[  75   45    0 -209 -252  147   78  112 -230 -246  -27  104   34 -145
 -171   82   91  -31   64  -40  -43   68   32   82 -103   30   -5  -54
   76  -55    6  317  182   22  103   50  -69  -91]
z_960
[  34  -12  -43  -68 -268  140  116   30   79  -35  -33   81    5  -36
  -83  115  -17   81   32  -93 -101  130  -41   46  -91  -50   -3 -118
   15  -63   90  249   49  -35   29   54  -68  -87]
z_381
[ 189  108  108   40  236  110 -122  -58 -181  -99    3 -288  112 -264
 -118 -151  326 -153 -184   60  126  -15  176  116 -159  -67  -81 -102
  421  -83 -225  -54  -66 -385  -46 -387 -174 -174]
z_115
[ -94  -10  109  108  430  -79    4  -26 -190  -42   97 -303   16  197
   83  -19   55  -11  -55   63  170  -85  125   -2   52  110 -129   -1
  -67 -109  -11  116  177  -30  147  357   41  426]
z_933
[ -55   67 -121 -142  330  -55   22  158  208  -20   85 -106  -63   73
  123 -181  104 -231  -93  -64 -112  -47   14   79  -11  197   35  -25
  169 -173  115  -35   93 -217 -137  -65  -91   -3]
z_665
[  20    9  211   71   65  -63   47   62  -70  -19  -86 -118 -128    4
  -20   65  -89  -22 -142  -68  -57   38  -25   90 -255   54 -118   38
  -39 -105   81  194  165  -24  -51  289   86  176]
z_933
[ 435  528 -355  230  -15  234  242 -199   44   78  286 -219  -35  220
  -22   28 -899  357 -518 -246  462  -11  514 -148 -293  -24  120  100
  351 -278 -126    7 -412 -314  682  608 -554   68]
z_960
[ -21  102  203  190  248  -21   11   38  -75   -8  -21 -190  -55   77
    4   80 -117   54  -40  -41 -104  122   92   98 -238    7 -121  -41
   -7 -151   -2  160   52  -24  -30  287   48  149]
z_942
[  63  275  -67  -52   28  -30  -55   38  215  123   -4 -235  -23  -70
   64 -219  -55  -14 -201 -140  -35   22   36  -41  -68  111   95  143
  128 -264    9 -278 -176 -216   -7 -150 -198 -148]
z_665
[   7 -144 -270   60    8 -119   33 -100 -185 -208   41   17   95   37
 -225   17    8   14    9   95  -71 -362   61  -74  150   43  120  265
   78  217 -133 -263  157  121  215 -256 -123  -45]
z_652
[  12  274 -127 -194  315   21  -88  168  223  116   61 -106  -23  -40
   91 -179   87 -207   -4  -50  -75   40  -67   91   16  143   59   27
  208 -157  150   13 -112 -350 -200 -228 -100 -111]
z_933
[ -33  225 -236 -149  211   10   31  194  167   17   92  -90   -7   34
   52 -225  122 -175 -140  -39   31  -52   -2  140  113  143   30   19
  218 -154  149  103   33 -277 -218  -18  -72  -75]
z_652
[-182 -181 -310  -15  -87 -237  323   79 -133 -187 -261  -22   38  175
 -175 -188 -196  -59  -29 -129   77 -359  -19  -19  104  149  123  123
  299  -47  203 -123   74  114  -98  -33  240   13]
z_942
[ -74  -18 -118   22   24  105   30  106  125   18  -59  -72  -87  112
  179  -22  -18  -49  -35  -69  -24  239  123   28  -69  142 -160 -212
  165 -166  -77  -20   79  -36 -161   15   52   45]
z_942
[  52  -92   71  -61 -392  213  164  147 -160 -239   91  161    7  -48
  -95   94   33  -93   14   32  -83 -116   65  122  -94  115  -13  -38
  207   -1 -144  378  150  -51   70   -1 -108    8]
z_381
[  97  128  -86 -141 -400  179  103  124 -115 -133  118  194  162 -194
  -90  148  103   22 -183 -176 -199  -17  -73  141  143   58  136  142
 -119 -116   60  -40  162   36  -42   44 -112 -213]
z_960
[ -59 -114   25 -134  101  -90  -38 -137   27  114  122 -119   61  -37
  158  -78    0    5 -307  -59 -107  202  169  137 -148  240 -127  -43
 -227 -156   87  -24  165   64  -65  105  -97   24]
z_960
[ -23 -137 -202  -90  205 -112  -23   13   19  -67  -35  -80  -49   -4
  -87  -96  -43 -111  -66   88  -13 -226  -44   74  149  106   66  184
   47  141    3  -39   85   75   13 -134  -58   -4]
z_665
[  13   47 -138 -239 -308  113   91    0   27 -157 -142  102    3  -21
  -27   42  -16   56   79  -41  -72   50  -78  -78  -99  -62   -1  -26
  -53  -20   95   44   -2    9    3  -95   -4  -94]
z_652
[  99   60  132 -238 -322  257   60   97   27  -56 -102    8 -104 -254
  -94   48   80  164   38  -37  -94  284 -115   80  -48 -174   13  -67
   19  -45   30  126   53 -182  -51  -41  -61 -140]
z_652
[ -36 -362  -31  101  171 -245  -79  214   27  -28 -111   19  135   14
 -160   29  357 -123  142  102  -37 -331  -55   52  277  220   58   35
  109  210  120 -440 -100  220 -291 -492   54   70]
z_381
[  89  137  319  -25  461   20   -2 -118  -15   35  -83 -260 -187  -54
    5   34 -237  105  -18  -16 -127  160   31  125 -443 -137 -101 -132
  -78 -138   13  293   89 -252   63  131  -39   49]
z_960
[-185  106  -13  -72  125  169   37   27  105  109   85   16  -12   90
   71   84  245 -117 -121    2   55  232   21  148  -59  135  -58 -108
  209 -275   84  211  -41   17  -63    9  -27  -55]
z_960
[ -31   93    6 -181  117  103  -58    9   43   45   71   35  -88   36
  190   21  101 -103 -117    3  -29  275    8   51 -132   96  -75  -97
  -59 -283   85   62   60  -15  -15   59 -102  -48]
z_567
[-171  175   84  -43   47  132   14   97  -98   75  -23  234   60   32
   63  112  108   13 -131  -34   65  209   39   69   88   97  -23 -140
   17 -302  105   21  -25  136   11  109   42  -96]
z_381
[ 175   33   49  308  138   -1  -23  -40   16   87  121   18   13   11
  -76  204   19  141   70   68 -124  161   58  344 -190  113 -202    4
   -3  -59   70  457  216 -130   -2  325  -49  230]
z_125
[  16   71   90   72  189  -14   -7  -74 -173   80  -22 -204  -70  116
   46  140   12   -3 -199  -18  -62   35   14 -125 -218   -3  -68  132
 -171  -87   74  157  160   18  184  331  -57  243]
z_125
[  60 -123 -271    7   14 -116   20  -28 -122 -131  -63  -41   13  -12
  -47  -39  -47 -109  -31   51  -86 -233  -25   23  125  145   36  240
    5   38  -46  -57   67  121  -78 -199   14  -17]
z_960
[ -67   80  -97  -38  115  150   23   36   60   56   75 -116  -71   81
  154  -13   22  -85 -166  -67   32  250  -35  127  -16   83  -86  -35
   19 -300   10  150   10    9 -104  169   28   38]
z_933
[  60   87    2 -175  -99  114   11  105  -40  -90 -176  147  -70 -130
  -57   55   53   45   75   -7  -15  107   -1   42 -106  -82  -95 -133
  -41  -82   72  295   26  -13   67  -14   44 -103]
z_381
[ -91   63  -67  -59   12  139   79   67  -13   -3   42   -3  -69   58
   83   15  -66  -15 -137  -74   71  247   75  143   -4   87 -115 -161
   37 -281   13  120  114   21  -73  208    7  -54]
z_125
[ -17 -149 -391  135  114 -123   92   -6  -87 -165  -49  -24   -3  166
    1  -83  -29 -138  -56   60   73 -231  -39  -59  249  119   37  200
   19  -59  -23    8   47  190  -96  -44  100  123]
z_652
[ 124  109 -393  125 -126 -244  -18 -109  -94 -125 -203  -48  -24   63
  -27 -205 -216 -165   28  129  131 -471  -72  -96  -10   89   30  360
   97   38 -121  -91 -189  123 -110 -361   86 -213]
z_567
[   6  -77 -241 -214   10  164   41  236 -174   65  456   15  -30 -425
 -343   26 -442 -134 -237 -339  116  299   82  124  120   18  257 -144
  156   78  243  189  169 -148 -133  518 -390 -386]
z_942
[  73   41 -192 -178 -241   29   69   47  -57 -102 -104  151  -51 -117
  -88  -37   -9   27  169   33  118   -3  -63   65 -102  -86  -37  -92
   22  -75  166  407  -50  -11  -46   24   22  -87]
z_665
[ -56 -316    1  -14  412 -207  -31  328 -129   17 -250  174 -197   76
   35  -86  301 -111   -2  206   66 -116   26 -186  270   41  -24  -25
  -41 -178  123  -18   76  227  120 -290   60  178]
z_125
[-202 -266  313 -464  211  336  -49   94  157   73  291 -208 -187   85
  219 -143  133  526 -292   10 -252  464  326   25  -21  181  105 -502
 -351  -54   24 -363  -35  192  -60  497 -343    5]
z_125
[ 142  112 -162 -129  -51  128  -36  169 -144   73   17  -65   20 -126
 -122   98   85 -237 -104    6  -16   14  -14   25    2  100   43  244
  182   32   43  358    3  -10   35 -129 -205  -40]
z_846
[   1  -15    2 -157 -378  150   91  319   73  -27 -123  243   28  -65
  -67  -31  135   77   49    9  -54   68  -46  204   32  134  -33  -60
   89 -168  165  192  -33  106  -61 -104   22 -114]
z_846
[-135    3  179 -272  156  154   92  190   -4  -14  198   17  -64   14
   53  -47  178   13 -147  -63   -8  204  117  262   -7  171  -22 -265
   75 -381  126  195  200  -24   75  309 -171  -18]
z_381
[  12  217   86 -105  344   22   -5 -136   33   39    9 -112 -131  -13
  -19   34  -48   48 -164  -87 -135   47   54  -29 -312   46   29  -49
 -177 -194  103  140  368 -178  277   99 -185 -163]
z_125
[-194   85  142   13 -110  157   74   -3  -69   14  -33  211  -88  114
   59  225  -77   68 -159  102  -80   51   28 -124 -400   83  -64  -46
   60 -311   39   69  -96   88  179  -14 -194  -27]
z_933
[ 137  180   70  -53  319   88  -43   10  239  -83  -36 -326 -163  -22
   68 -235   31  -17   65  -12 -168 -120   64  147 -191  -75  -46 -124
  325  -97  -87 -167  -69 -595  -83 -291  -20  -66]
z_960
[  33  -29 -156 -247    1 -156 -266 -190   13  162 -111 -131   18  -53
  124  154  106 -370  151   90   41 -287 -128 -367   20  361   -5  454
 -208  131  186  -44 -151  275  126 -337  -90    9]
z_933
[ -54   -9   97  -13 -101   46  118  149  -98 -108  -45  208    2 -122
 -201   41  -42  120   60  -14   49   36   62  165 -123  -61  -68 -170
  175 -122   20  256    0    2   26   36    5  -97]
z_933
[  36   10  210  111  186 -123   -9  -55  -62   23    8    5  -18   21
   -2   54   68   42   95   18  107  -45   19   34 -204    3 -105  -72
  -93 -122  114  289  130    4  189  325   22  246]
z_665
[ 110   88   11 -293 -763  247  112   23  -43 -220 -135  193   41 -134
 -139   84  173  144  227  -73   52   79  -26  181  -39   18   -5 -104
   24  -22   74  297   55  119   38   23  130 -178]
z_942
[ 126  298  -93 -258   48 -125   76  175   95  -20  -68 -264  -47  -49
   90 -268 -117 -326 -140 -220   91  -62  -66  130 -209  141  -13  143
  231 -257   38  152  -56 -134 -192   56  -53  -73]
z_665
[-111  -59  -11 -265   81    6   56   61 -189  -21  -38  -88  -26   15
  171  -12  -14 -161 -172  -11   32  210   77   28 -244  120 -221 -101
   38 -360   19  203   87  162  -43  154 -160   -9]
z_567
[ 295  480   56  -61  639   56 -174 -279  445  271  -45 -303 -232  331
  278  -78 -467   -9  -41  275   18  133  -17  123 -305  -13  -54    2
 -174  175  171  423  -86 -409  145  -57 -117   -4]
z_846
[-222 -353 -439  309   23 -276  192  163   10   64  256  127  287   18
  -94 -334   52  167  -37   41  -43 -197  123  155  496  319  103   89
  310   16  -53 -280   68   19 -312   -7  -53  -44]
z_115
[ 146   57   -2 -135  252  -71  -83  181   95   53   98 -224 -118  -45
   72 -228  158 -215 -159    6  -40   -1   23   72   12   24    6   26
  223  -94   38 -117   71 -291 -102 -121 -206  -44]
z_652
[  -7 -144 -352   70   -6 -130   36   41 -128 -107   18   13   46   84
  -69  -28  -57 -155  -60  -11    6 -313  -53  -91  311  160  130  293
    8   75  -22 -154   57  198  -13 -111   34   54]
z_933
[ 302 -110 -218 -281  649  203 -230  321   -2  -93  231 -228 -169 -603
   38 -350 -232 -450  -41  -19  194  201   33  253  430   34   -6 -182
   61  -40  -87  397   -8 -504 -478 -140 -179 -251]
z_567
[ -78  161 -179 -125  108  -48   71  234  172  -32   57 -287   20   56
    7 -176  291 -220  -29  -98   61 -187    0   52  132  168   37   54
  340  -67  -69 -104    9 -197 -193 -171  -79  -13]
z_381
[  63 -120 -346  -13  -36 -239  108  -30  -35 -151 -145 -161 -151   63
   30 -188 -216   17   25  -53   36 -163   27 -147  241   84  113  175
  -55  -49  -80 -216   59  164  -90  -55   73   28]
z_942
[-110  286  141   94   77 -106  100   47    9  -47 -245  -74  -66  191
   14   94  206  -24   24  119    4  -27 -301    7 -278  -27  -91  238
 -182  -91  185  245   33   72  -66  169  270  148]
z_125
[  75  119  124  241  177   94  -66  -32  -71    9   26  -70  -19   21
   32  244 -213  134 -183  -74 -229  111   -6   96  -42  -76  -79   77
 -213  -48  -33 -118  118  -32  -20  319    5   73]
z_567
[  74    2 -104 -531  -91   53  106   27 -304 -184 -103  224  -20 -283
 -270 -116   82   81  276   43   21  233 -164  333 -149 -269  -75 -138
  115 -127  425  595  247 -185  225  229   46 -246]
z_115
[  -2 -177  -51 -178 -346  -74  211  246 -226    9 -175   84   32 -145
 -101 -110  102    8  -47  -57  106   16 -101   46  118   -9   25   35
   86 -139  173  221   14   93 -132   15   67   43]
z_381
[-141 -450  -16  197   53  -79  230  238  -48  150 -295 -238  100   11
  -15 -261 -527  -68   -1 -307 -117  219  123 -242   69  128   65 -187
  462  -22 -174  -57 -129   40 -341 -149   95   27]
z_942
[ -11  -29   40 -181 -292  116  105  109 -109 -158  -98  116   12  -87
 -152  151   36   69   89  -71  -25   -3  -28   77 -120   -5  -57 -101
  -17  -76  107  191  102  100  103   92  -22  -66]
z_381
[   5  -51  -93 -232 -349  211   72   61  -76 -143   39  151   41 -184
 -127   31   76   73   46  -27  -25   81   31  241   -4   46  -77 -153
   59  -28  107  339  160  -27  -23  146  -10 -174]
z_960
[ -28  -31   51  -60  109   94   11  123  -80   59  118   66  -38  -77
   16  120  111  -60 -106    5  -57  313   48  132  -85   -9  -68 -133
  161 -147   51  123  120  -70  -42  122 -174   22]
z_942
[  53  373  220  288 -197    5 -137 -113  -11  -47 -155   71   78   15
   14  392 -216  247  103 -158 -154  -66 -156   11   39  -76 -112  144
 -466 -172   56 -220  -13  134   33  356  189  135]
z_115
[ -83   80 -191 -146   74  169   48   55   13  -13   96   13  -26   79
   71   17   93  -98  -52  -73    8  209   40  104   44  164    0 -112
   47 -222   52  165  154   15  -25   34   -1  -60]
z_960
[ -40  117 -180 -129   33   29   30   37   14    9   66 -106  -20  163
  130  -23  111  -79  -39   -8   38  211  -24  -15   37   94  -21   10
  -38 -158  -23   88  116   72   64  104  -85   75]
z_381
[ -31  163 -108 -434  334   95    4  175  224  142  139 -441  -50   81
  206 -286  265 -299  -52  -72   88 -270   47  -83   90  220  108 -115
  311 -104   29  313 -122 -281 -174    4 -320   18]
z_381
[ -65    2 -246  -22 -235  221  112  110  -84 -100   48  203  120  -42
  -85   31   36   78   84   83   -8   60  -71  274   84  108  -60  -27
   73   55   29  342  127   16 -157  113   77  -38]
z_846
[ 110   28    4 -124   42  -33   50   39  141  -29    5  -99  -40  -63
  -18  -60  121 -131   -2  -93  -70  -84  -54  163  -73  -25  -13  -35
  195  -77  176  112  136 -271  -44   22  -54  -36]
z_942
[ -72 -165 -281 -119  189  -43   44  168   17  -13   -8  -22  -87  166
  240  -24  -82 -467 -110    9   30  157    9  -29 -106  254 -223  -80
   77 -185   86  299  182  -10 -192  -38  -42  195]
z_125
[ -65  261 -203 -260  140   -8   -7   52  205  -31   89 -143  -21  -28
   49  -92  103 -178  -61  -78  -20   57  -25  177  -27  132  -67   12
  206 -184  152   38   57 -225 -128   89 -129 -151]
z_960
[  68  -91 -204  -18  149 -133  -66  -90  -35  -87  -23  116  -55   49
  -50  -68   38  -65   -8  160   94 -186  -23  -68   98   27   54  127
  -35  112   37    9  123   27  220  -91  -57   42]
z_567
[  -6   37  273  -40  149  -16  -20  -54   -8  111 -124 -134  -31    8
  -26   85  -19   33   24  -34  -52   55    9  -51 -338   13  -76 -108
  -63  -38  146  322    0   20   99  191  -38   36]
z_381
[  78   73 -147 -255  255 -188  -87  257   71   38  141 -192  -59  -48
  200 -387  194 -450 -227  -47   75  -58   26  113   53  288    3   42
  205 -266   74   19    1 -130 -363  -59 -180  -90]
z_567
[  70 -134 -262  154  121  170   44   19  -94   63  262  -81    8   26
  173  -33   31  -62 -220  -85   79  295   88   64  192  104  -49  -65
   26 -177 -125   69  206  -54  -76  303  -24  128]
z_115
[ -98   24 -142   57   12  137   90   25  -59   38   70   32  -32   71
    5  134  102   -2  -19   35    7  313  -21   19  -15  -18  -72   -6
  163 -142   15  226   87   24   -7  187  -39   32]
z_652
[ -26  174 -271  275  174  -31  228  174  -70 -123  -21   -2   62   17
   26  -78 -109 -150  -61 -262 -158 -129  -53  -39  100   62   80  168
  233 -313  -52 -224   61 -275 -239  -56  182  -46]
z_125
